Two labels a row:
-50 64 25 -32 123 52 -64 -6 -96 62 -245 -198 88 -231 -87 -48 -86 -62 -66
 -37 -213 -52 -145 33 -115 151 -469 40 -52 -20 -4 -8 86 -163 : (9) Z
30 -186 42 -6 -43 -91 100 -65 255 110 19 18 -8 488 37 -14 -136 34 116 -6
 254 27 -119 -24 17 29 -84 51 -4 -70 112 -6 -42 -42 : (13) Z
-46 105 -5 -102 -23 -9 -45 8 -102 -30 56 116 -10 -216 114 10 37 -4 -16 3
 204 8 -88 -23 -86 76 7 -55 -146 -79 -36 -2 -64 -9 : (11) X
98 -126 -45 97 76 49 62 -73 196 161 -187 -3 54 -123 2 -26 -185 1 -31 -95
 213 -34 -191 18 -166 309 -405 172 0 -182 98 -2 -2 -100 : (9) B
59 5 -132 -55 13 36 194 -103 -132 92 -69 -91 86 12 -138 -54 -32 -52 67
 -10 -101 47 -93 -77 -41 67 292 45 82 -69 -8 31 -4 137 : (13) Z
-137 231 -111 71 -61 27 -135 56 -172 -164 91 43 -19 -451 63 7 53 2 -50 9
 -254 -51 -13 -12 -46 -180 202 -99 -104 19 -120 55 -12 -95 : (13) Z
20 -71 161 16 -106 148 9 0 -169 -76 131 177 -25 578 85 -60 36 134 -103
 -18 78 38 -27 -105 -66 125 -407 -136 -215 121 27 42 -42 90 : (13) Z
160 -7 140 -28 -44 11 159 -107 -67 3 156 217 96 190 32 66 -58 3 194 -33
 139 74 -9 -109 106 -134 182 -23 52 -164 59 61 -19 -7 : (9) B
24 127 120 -84 -64 -87 -10 -10 8 -119 260 138 5 -36 89 56 41 20 129 3
 130 47 7 -45 68 -148 232 -78 10 -78 -58 30 0 -91 : (9) X
6 16 77 -159 18 50 58 -16 -238 29 -176 2 68 47 -69 -88 94 -13 -86 27 62
 -51 -124 -46 -81 415 -284 -60 -95 97 -16 -31 29 127 : (11) Z
-41 -53 49 -28 -28 -58 56 -33 6 51 -139 -77 -3 182 -61 -61 -19 -27 -36
 10 84 -40 -137 -19 -105 310 -145 10 -27 48 -28 -54 -23 -19 : (11) B
-162 -87 45 -70 41 -36 -26 -15 190 176 -127 -73 -27 211 -8 -13 -79 -13
 26 22 37 -63 -228 -10 16 -11 -155 -8 -166 3 -21 -29 -48 -132 : (11) B
-40 -42 46 -87 -71 -62 12 -24 63 22 -28 -58 32 251 30 14 -31 39 54 9 102
 -23 -176 -32 -58 244 53 73 43 17 -17 95 -49 -127 : (11) B
15 -146 176 -166 64 5 83 -25 19 134 -110 157 -24 101 -19 -13 158 -26 -35
 67 224 -86 -7 -36 139 103 96 -50 -18 29 87 -15 12 164 : (11) Z
100 -57 -5 -8 -83 72 92 -97 13 11 -65 -57 33 536 44 -68 -57 106 65 -28
 85 44 -177 -50 -66 212 -118 24 17 36 -18 14 15 21 : (9) Z
-79 -52 119 37 10 -55 -61 -46 -53 36 -110 -91 -8 287 -271 20 -40 -38 79
 13 -242 -81 -133 0 146 -82 -201 -111 19 204 16 14 17 -130 : (13) Z
-65 -63 4 171 -161 30 -55 55 -136 -84 -1 17 -95 301 128 -25 -25 55 -146
 -12 -116 -2 31 -40 -10 13 -77 -83 -138 106 -79 -2 -21 41 : (11) Z
48 -16 97 -8 -6 -41 33 -77 60 35 -47 17 26 153 10 7 -97 -2 129 -2 106 1
 -119 -50 96 -112 -92 -57 -10 -51 8 9 36 -79 : (9) B
11 60 175 -128 -37 -86 111 -89 -137 -20 143 -14 69 468 -170 3 -37 -35 92
 -5 67 51 -210 -37 -70 218 -101 -95 2 42 -16 -30 -57 -98 : (13) B
-25 -19 27 20 -17 11 47 -35 -199 50 -66 -132 40 181 -48 -44 -77 -1 -30 5
 -257 2 -58 -44 6 -40 120 -41 -50 44 -19 6 -1 -27 : (13) Z
-10 149 -32 109 44 136 -30 13 -243 -9 -37 12 28 -346 19 -24 -37 -19 -92
 -37 -259 41 5 -42 -46 -133 -248 -84 -142 -83 -13 28 10 -52 : (9) Z
-8 8 -64 -152 52 31 81 -60 -24 95 -103 67 34 -190 -102 13 70 -25 82 9 34
 -49 -136 -92 13 108 248 14 35 -23 46 19 -25 73 : (11) Z
-46 -107 -119 34 183 103 -19 -18 46 231 -412 -55 14 -446 -159 -82 -22
 -73 -130 237 -67 -141 -157 2 -80 206 -421 68 -100 -44 83 11 42 -21 : (9) Z
-1 -97 -65 151 -39 34 52 -48 -107 55 -84 -2 -27 181 -120 1 -52 15 -13
 -26 -203 -20 -66 -63 45 -62 -30 -72 -67 73 9 19 -31 74 : (13) Z
77 -194 146 52 25 81 -7 -44 137 103 -211 68 18 410 0 -109 -149 85 -130
 -72 306 -56 -122 -32 -86 369 -812 -15 -154 73 74 -46 42 13 : (13) Z
62 52 217 -155 -56 -13 31 -12 -88 -60 140 271 2 89 195 41 85 54 76 40
 215 15 -63 -89 45 91 131 -63 -50 -76 10 18 -16 -32 : (11) X
-70 92 17 8 -11 -6 -73 -28 -114 -48 -208 26 -13 -125 -143 -55 0 -21 -171
 -18 55 -93 -149 -17 -102 384 -596 -146 -163 205 -100 -26 27 -39 : (11) Z
-77 -24 70 -102 -52 -93 9 -20 144 52 46 72 -24 214 62 -15 29 53 78 12
 194 -34 -147 -55 27 65 84 -51 -100 -7 -7 -1 -91 -56 : (11) B
-60 -24 120 -14 0 -27 15 -29 88 36 147 82 10 296 -53 12 -55 25 130 -13
 -29 3 -94 -53 113 -355 -47 -124 -110 -34 47 64 -58 -93 : (13) B
15 53 -67 -4 81 118 129 -57 -297 62 -25 -132 92 2 -202 -58 -68 -82 -51
 -63 -261 22 -108 -40 -167 140 -211 -1 -71 -49 27 -6 -17 26 : (9) Z
-39 64 171 -149 -18 -49 33 -14 -11 85 11 -13 8 434 -23 27 -11 4 61 24
 -41 -12 -122 -28 83 -53 9 -28 -28 17 113 2 -18 -85 : (13) B
181 -143 21 31 11 53 102 -137 287 105 -244 70 2 230 -93 -103 -78 86 25
 -52 488 -63 -155 -37 -110 498 -569 47 54 13 55 -20 25 102 : (9) Z
-76 70 -155 65 -24 64 -48 -62 -134 22 -136 -28 7 -247 -271 12 12 22 9
 -10 -277 -67 -198 -48 -54 124 63 -21 -4 101 -37 53 -20 -70 : (13) Z
-6 -171 173 -61 -49 -80 31 -40 160 100 -45 -28 -5 479 83 23 -64 36 310
 14 112 -29 -192 -79 73 53 -79 49 -27 -10 50 -6 -44 -174 : (13) B
6 -16 141 -127 -37 -69 75 -8 -100 46 23 138 3 -13 101 47 26 -59 32 58
 100 7 -102 -67 12 166 234 26 -21 -106 9 19 -56 -74 : (11) B
8 -93 -29 -2 -83 -40 79 -55 99 68 3 61 -40 237 -26 -12 14 15 75 29 132
 11 -82 -77 77 9 240 -51 -21 10 15 6 -55 126 : (11) Z
-198 -108 203 -23 -137 -241 37 92 -74 -53 233 23 -133 447 -64 127 75 -58
 72 106 -262 -34 119 -5 307 -407 561 -179 27 227 -59 -19 -62 -94 : (11) B
24 -51 -55 -114 33 -26 39 -30 89 55 -124 39 20 -143 -41 -22 73 -19 7 35
 233 -55 -95 -19 -133 338 125 75 46 -16 50 -17 -16 66 : (11) B
61 -178 -14 -47 -33 -14 161 -12 34 187 -119 -42 35 225 175 -26 -20 -20
 40 26 96 18 1 -29 38 35 370 135 50 -139 54 -3 -31 126 : (13) Z
-42 2 35 -172 110 34 37 0 -26 149 -156 -14 33 -110 -80 -65 87 -58 -16 52
 33 -69 20 17 109 -108 5 -104 -58 34 32 -41 67 189 : (11) Z
